Here is a tiny trained network, its code and every weight. The questions are about switching its units off for an input and a class, where a switched-off unit gives its printed mean instead of its output.

import numpy as np


def w(rows, s, z=0):
    codes = np.array(rows[::2]) - 128.0
    scale = np.full(codes.shape[1], s)
    scale[-1] = z or s
    return codes * scale


def f(y):
    return y / 2 * (1 + np.tanh(0.7978845608 * (y + 0.044715 * y**3)))


def log_softmax(a):
    a = a - a.max(-1, keepdims=True)
    return a - np.log(np.exp(a).sum(-1, keepdims=True))


def net(x, mask):
    res = np.array(x, float).reshape(1, 8) / 4 @ E
    y = f(res @ A[0][:, :-1].T + A[0][:, -1])
    res = res + np.where(mask, y, B[0][:, -1]) @ B[0][:, :-1]
    return log_softmax(res[-1] @ U[:, :-1].T + U[:, -1])


A, B = {}, {}
E = w([
[46,28,241,135,159,203,163,22,123,65,159,164],'x0',
[192,81,72,216,216,254,118,39,89,136,76,124],'x1',
[143,123,140,115,144,122,120,137,122,130,126,129],'x2',
[113,107,176,153,86,193,109,114,169,200,73,20],'x3',
[240,164,235,209,64,80,216,108,81,158,119,157],'x4',
[191,56,86,62,79,132,197,48,153,64,110,82],'x5',
[68,63,103,153,186,14,195,129,105,199,97,77],'x6',
[151,120,134,200,134,27,65,56,171,140,240,53],'x7',
],0.0076)
A[0] = w([
[170,105,123,155,110,113,169,134,108,163,188,166,112],'N1',
[165,126,95,150,187,96,131,117,129,112,247,148,114],'N2',
[164,165,188,188,77,131,141,107,155,166,103,105,130],'N3',
[102,88,71,130,112,115,111,138,130,99,129,130,144],'N4',
[59,74,199,143,122,145,143,121,160,135,104,92,182],'N5',
[109,94,179,154,129,152,146,132,128,112,150,154,80],'N6',
[136,116,100,165,186,139,102,81,165,142,98,164,81],'N7',
[93,157,122,92,107,127,159,141,195,155,166,151,94],'N8',
[138,133,153,145,137,134,126,119,155,159,175,92,123],'N9',
[158,177,62,141,131,121,148,136,167,208,122,113,101],'N10',
[190,122,95,68,87,127,142,100,136,110,121,84,153],'N11',
[99,115,90,111,139,129,90,121,153,122,141,116,105],'N12',
[126,112,134,163,102,136,75,114,180,164,173,62,135],'N13',
[169,121,85,106,139,108,168,85,135,48,112,105,112],'N14',
[101,116,79,98,149,147,109,151,142,128,157,120,105],'N15',
[94,153,129,141,120,173,170,165,46,142,89,169,239],'N16',
[146,125,109,145,134,80,88,99,150,99,165,165,126],'N17',
[128,155,132,150,100,148,90,118,108,103,175,97,140],'N18',
[121,142,132,104,119,105,148,137,140,104,144,119,62],'N19',
[169,149,171,146,137,83,162,132,62,120,135,108,68],'N20',
[106,102,194,91,60,119,100,159,144,145,100,90,133],'N21',
[150,138,60,94,122,135,107,134,170,167,146,127,114],'N22',
[74,66,109,134,162,36,163,139,115,193,86,96,226],'N23',
[148,124,72,151,133,158,96,74,123,183,76,173,67],'N24',
[103,137,119,72,124,149,135,127,138,140,77,173,144],'N25',
[158,100,115,172,180,153,169,129,116,131,116,121,172],'N26',
[128,103,152,154,123,113,100,117,168,173,128,83,139],'N27',
[137,124,179,97,92,108,155,166,198,117,149,116,29],'N28',
[160,162,70,186,153,205,111,95,110,102,163,146,92],'N29',
[173,171,173,112,73,160,38,138,174,66,130,158,253],'N30',
[121,154,138,170,114,139,50,140,105,147,130,174,134],'N31',
[94,149,131,103,131,86,169,162,126,78,180,157,125],'N32',
[164,127,136,155,115,101,151,126,106,131,134,183,80],'N33',
[106,93,103,95,165,142,92,149,144,129,159,103,106],'N34',
[75,92,151,101,147,138,121,82,141,137,175,171,59],'N35',
[181,143,145,129,104,131,188,129,108,143,146,112,96],'N36',
[178,174,85,105,100,100,118,160,85,150,83,150,138],'N37',
[156,69,110,103,110,104,163,133,128,105,108,98,134],'N38',
[126,116,142,149,84,92,137,111,115,135,61,144,180],'N39',
[62,232,125,161,182,132,116,121,51,123,155,124,88],'N40',
[144,145,98,128,80,126,108,144,138,170,125,82,131],'N41',
[141,173,142,149,187,123,142,166,165,155,126,133,93],'N42',
[97,171,148,123,128,126,121,58,132,62,128,166,198],'N43',
[92,140,150,110,135,77,185,135,166,130,154,152,146],'N44',
[109,102,96,136,156,88,165,117,107,132,153,175,120],'N45',
[169,103,107,167,176,99,116,78,82,117,71,152,87],'N46',
[91,139,148,164,183,109,130,147,102,172,119,127,145],'N47',
],0.011,0.0034)
B[0] = w([
[76,95,135,154,126,196,160,151,88,123,180,104,165],'N1',
[136,81,118,59,193,154,249,162,178,186,101,136,199],'N2',
[116,142,147,146,71,164,147,181,124,86,175,102,201],'N3',
[116,142,189,141,110,203,131,159,101,68,130,108,161],'N4',
[229,152,133,137,169,79,104,112,110,61,108,230,203],'N5',
[146,95,149,118,147,105,114,84,77,133,102,183,171],'N6',
[165,194,132,108,98,118,132,72,110,183,123,122,175],'N7',
[178,154,137,112,112,102,143,93,101,190,130,116,168],'N8',
[136,118,139,94,141,129,156,158,160,170,72,126,161],'N9',
[182,118,158,178,199,60,147,76,80,106,106,211,179],'N10',
[42,133,190,127,180,110,95,87,201,79,140,166,183],'N11',
[145,137,187,146,76,164,163,172,97,107,203,78,168],'N12',
[161,108,160,52,200,151,188,216,127,170,90,111,195],'N13',
[60,193,217,102,145,109,105,107,220,101,127,129,179],'N14',
[171,130,209,156,81,149,164,186,73,110,170,106,175],'N15',
[121,91,124,55,151,175,177,145,173,146,90,133,204],'N16',
[172,88,120,105,160,136,198,179,149,126,118,106,177],'N17',
[129,92,67,111,162,159,135,164,140,151,142,160,169],'N18',
[141,155,172,115,111,102,107,107,148,165,95,103,145],'N19',
[119,145,155,129,89,137,119,140,90,95,177,114,174],'N20',
[173,178,99,92,115,60,142,86,158,165,126,61,190],'N21',
[100,124,168,193,112,98,147,128,55,87,123,191,171],'N22',
[114,109,37,119,127,182,73,127,120,49,157,118,215],'N23',
[160,147,146,84,57,92,148,85,132,171,109,98,173],'N24',
[196,76,160,67,144,159,216,169,169,170,152,103,176],'N25',
[132,155,106,82,138,92,112,114,125,164,144,68,173],'N26',
[120,103,51,119,143,155,195,153,157,136,123,173,172],'N27',
[113,127,117,92,62,107,136,82,109,162,112,116,177],'N28',
[147,163,94,79,83,83,120,81,109,152,126,99,201],'N29',
[137,114,2,84,152,137,60,121,118,39,167,113,251],'N30',
[24,156,150,142,174,129,74,111,176,124,128,148,186],'N31',
[173,202,84,122,95,87,119,85,134,199,75,69,193],'N32',
[143,136,205,158,101,179,155,177,112,73,174,57,160],'N33',
[147,162,217,186,64,189,145,156,67,84,233,53,178],'N34',
[175,132,174,173,115,82,136,93,94,124,111,187,187],'N35',
[119,142,157,150,107,187,126,178,119,113,197,143,165],'N36',
[172,76,133,152,143,108,134,129,117,132,97,189,190],'N37',
[65,169,121,135,177,118,77,144,189,133,186,145,163],'N38',
[110,116,104,148,108,187,125,179,127,110,168,112,158],'N39',
[109,149,205,136,125,124,108,112,217,153,194,109,185],'N40',
[161,128,121,124,179,84,128,108,100,139,117,209,174],'N41',
[78,86,165,161,132,115,105,97,147,115,140,149,153],'N42',
[158,111,105,151,158,92,137,107,114,68,114,145,190],'N43',
[168,153,89,91,117,92,108,122,140,154,125,97,181],'N44',
[137,125,43,178,143,153,154,113,132,75,107,156,169],'N45',
[139,191,96,87,86,69,90,108,99,182,130,98,173],'N46',
[66,186,85,121,146,157,85,111,177,103,148,144,174],'N47',
],0.0067,0.014)
U = w([
[129,139,198,159,69,184,137,163,38,117,199,69,86],'0',
[153,177,104,100,75,84,100,76,105,214,135,54,87],'1',
[137,64,118,69,162,179,208,163,170,177,122,128,84],'2',
[167,100,161,175,145,82,105,94,61,113,138,212,96],'3',
[108,115,11,121,128,169,58,119,114,82,164,104,108],'4',
[38,170,195,138,145,125,63,99,235,141,160,128,109],'5',
[142,135,107,116,136,150,154,131,137,140,133,116,251],'6',
],0.012,0.011)

Each question gives the input, the list of numbers given to net, and the class t.
The units are the neurons (one row each of A and B). Each row of codes is followed by its name. A weight is (code - 128) times the scale printed after its matrix; where a second scale follows, it is the last column's (A, B and U).
mask holds one flag per neuron, in row order. A switched-off neuron (its flag False) gives its mean, the last column of its row in B, instead of its output. The means were averaged over made-up inputs and are rounded, as every weight is.
A unit's drop is (log p(t) with every unit on - log p(t) with that unit switched off) / (log p(t) with every unit on - log p(t) with every unit switched off).
The circuit of an input: a set's keep is (log p(t) with only the set's units on - log p(t) with every unit switched off) / (log p(t) with every unit on - log p(t) with every unit switched off). Starting from the 12 units with the biggest drops (on a tie, the unit counted first), units are removed one at a time, each time the one whose removal leaves the highest keep (on an exact tie, the one counted first), for as long as the keep stays at least 0.8.
units of the circuit, in order: the units of the circuit, biggest drop first
unit that matters most: the unit with the biggest drop
k most important neurons: the k neurons with the biggest drops, biggest first
drop when u is switched off: that unit's drop, to one decimal
input [0,4,-2,-1,2,-2,6,5], class 4: units of the circuit, in order : [N23]
input [2,-4,7,2,0,-6,5,7], class 2: units of the circuit, in order : [N13 N27]
input [-8,3,1,-6,8,0,6,4], class 0: 2 most important neurons : [N33 N1]
input [-5,7,6,-8,-3,-1,1,8], class 2: 3 most important neurons : [N2 N17 N32]
input [6,-1,5,4,-5,5,-3,-3], class 3: units of the circuit, in order : [N5 N35]
input [-3,7,-5,-3,-3,8,-3,-2], class 5: units of the circuit, in order : [N14 N11]
input [4,2,5,8,-4,-5,-7,7], class 6: units of the circuit, in order : [N13 N5]
input [-4,-3,-4,2,5,-8,-7,1], class 5: 2 most important neurons : [N31 N40]
input [-2,-4,8,-6,-4,6,8,1], class 4: 2 most important neurons : [N23 N45]
input [5,-4,1,-2,4,6,0,-3], class 5: 2 most important neurons : [N14 N38]
input [-1,-7,0,-7,-6,5,7,2], class 1: 2 most important neurons : [N32 N30]
input [-7,-8,1,3,8,6,8,4], class 0: 2 most important neurons : [N36 N3]
input [4,-4,6,-7,8,-7,1,6], class 0: 2 most important neurons : [N33 N20]
input [7,-6,5,4,6,-3,1,-2], class 3: unit that matters most : N5
input [-4,3,0,4,7,8,7,-3], class 5: units of the circuit, in order : [N11 N38]
input [8,-3,-7,-2,-4,-3,8,6], class 3: 2 most important neurons : [N35 N5]
input [-7,0,1,-8,-5,0,-1,-8], class 2: 3 most important neurons : [N25 N16 N5]
input [1,-6,1,-6,-2,3,8,0], class 4: 2 most important neurons : [N23 N45]
input [-3,2,-1,4,-1,-5,-5,-2], class 4: 3 most important neurons : [N30 N14 N11]
input [-4,-2,7,-6,1,-6,-1,-8], class 2: units of the circuit, in order : [N16]
input [-3,8,1,-8,0,8,-6,7], class 1: 2 most important neurons : [N29 N46]
input [-6,-3,4,3,-1,8,8,2], class 4: 2 most important neurons : [N23 N40]
input [-1,-8,-5,7,6,-7,-4,-8], class 1: 3 most important neurons : [N21 N28 N2]
input [-5,-4,8,-7,-1,8,5,-7], class 5: drop when N11 is switched off : 0.4
input [5,8,-4,-6,1,-5,8,-5], class 1: drop when N30 is switched off : 0.2
input [8,-8,-1,2,5,-1,-3,4], class 1: drop when N10 is switched off : 0.1
input [-6,3,4,4,7,-4,6,5], class 0: unit that matters most : N3
input [8,6,2,-1,-8,-2,8,-3], class 0: drop when N12 is switched off : 0.2
